Below are the code and all the weights of a small trained network. Each question names an input and a class and asks about switching units off, where a switched-off unit gives its printed mean instead of its output.

import numpy as np


def w(rows, s, z=0):
    codes = np.array(rows[::2]) - 128.0
    scale = np.full(codes.shape[1], s)
    scale[-1] = z or s
    return codes * scale


def norm(h):
    return h / np.sqrt((h * h).mean(-1, keepdims=True) + 1e-5)


def f(y):
    return np.maximum(y, 0)


def log_softmax(a):
    a = a - a.max(-1, keepdims=True)
    return a - np.log(np.exp(a).sum(-1, keepdims=True))


def net(x, mask):
    res = np.array(x, float).reshape(1, 3) / 4 @ E
    u = 0
    for l in range(2):
        y = f(norm(res) @ A[l][:, :-1].T + A[l][:, -1])
        res = res + np.where(mask[u : u + 3], y, B[l][:, -1]) @ B[l][:, :-1]
        u += 3
    return log_softmax(norm(res)[-1] @ U[:, :-1].T + U[:, -1])


A, B = {}, {}
E = w([
[105,37,159,157,143],'x0',
[147,158,241,98,60],'x1',
[106,169,140,253,217],'x2',
],0.0069)
A[0] = w([
[153,229,41,114,114,92],'L0N1',
[150,165,4,137,113,1],'L0N2',
[89,174,182,99,100,82],'L0N3',
],0.016,0.0038)
B[0] = w([
[56,24,207,163,80,255],'L0N1',
[165,230,103,250,229,226],'L0N2',
[175,121,61,147,93,208],'L0N3',
],0.013,0.0072)
A[1] = w([
[85,227,125,189,128,155],'L1N1',
[143,184,193,109,73,211],'L1N2',
[5,158,127,142,98,255],'L1N3',
],0.022,0.0009)
B[1] = w([
[124,163,96,25,62,252],'L1N1',
[49,171,126,167,254,179],'L1N2',
[153,26,173,9,69,186],'L1N3',
],0.0098,0.013)
U = w([
[50,126,84,11,101,197],'0',
[67,27,163,184,126,156],'1',
[118,207,68,198,174,202],'2',
[129,116,81,106,47,69],'3',
[210,133,130,90,166,1],'4',
],0.012,0.0059)

Each question gives the input, the list of numbers given to net, and the class t.
The units are the neurons (one row each of A and B). Each row of codes is followed by its name. A weight is (code - 128) times the scale printed after its matrix; where a second scale follows, it is the last column's (A, B and U).
mask holds one flag per neuron, layer by layer. A switched-off neuron (its flag False) gives its mean, the last column of its row in B, instead of its output. The means were averaged over made-up inputs and are rounded, as every weight is.
A unit's drop is (log p(t) with every unit on - log p(t) with that unit switched off) / (log p(t) with every unit on - log p(t) with every unit switched off).
The circuit of an input: a set's keep is (log p(t) with only the set's units on - log p(t) with every unit switched off) / (log p(t) with every unit on - log p(t) with every unit switched off). Starting from all 6 units, units are removed one at a time, each time the one whose removal leaves the highest keep (on an exact tie, the one counted first), for as long as the keep stays at least 0.8.
circuit, biggest first: the units of the circuit, biggest drop first
most important unit: the unit with the biggest drop
top k neurons: the k neurons with the biggest drops, biggest first
top k neurons in layer l: the k neurons of layer l with the biggest drops, biggest first
input [7,4,-6], class 1: most important unit => L1N1
input [-6,7,-4], class 2: top 3 neurons => (L1N3, L1N2, L1N1)
input [3,-4,-3], class 2: circuit, biggest first => (L0N1, L1N3)
input [2,3,1], class 3: circuit, biggest first => (L0N3, L0N1, L0N2, L1N1)
input [7,4,-5], class 1: top 3 neurons => (L1N1, L0N2, L1N3)
input [5,-7,7], class 0: top 3 neurons => (L0N3, L0N2, L0N1)
input [4,1,5], class 0: circuit, biggest first => (L0N1, L0N2)
input [0,4,6], class 0: top 2 neurons => (L1N1, L0N1)
input [-8,-7,5], class 1: top 4 neurons => (L0N1, L1N3, L0N3, L1N2)
input [-2,8,5], class 2: circuit, biggest first => (L1N3, L0N3)
input [2,8,7], class 2: top 3 neurons => (L0N1, L1N3, L1N2)
input [5,4,-3], class 1: top 2 neurons => (L1N1, L0N2)
input [1,-6,7], class 0: top 2 neurons => (L1N1, L0N3)
input [-8,1,-6], class 1: circuit, biggest first => (L0N1, L1N1)
input [-1,4,1], class 2: circuit, biggest first => (L1N3, L0N1)
input [5,-8,-6], class 2: top 2 neurons in layer 1 => (L1N3, L1N1)
input [5,-5,6], class 0: top neuron in layer 1 => (L1N2)
input [-6,-6,-5], class 1: top 2 neurons in layer 0 => (L0N1, L0N3)
input [3,-6,1], class 2: top 3 neurons => (L0N1, L1N3, L0N2)
input [-1,-7,-2], class 2: circuit, biggest first => (L0N2)
input [-1,8,-3], class 2: top 4 neurons => (L1N2, L0N1, L1N1, L1N3)
input [-6,0,7], class 0: top 2 neurons => (L1N1, L1N3)
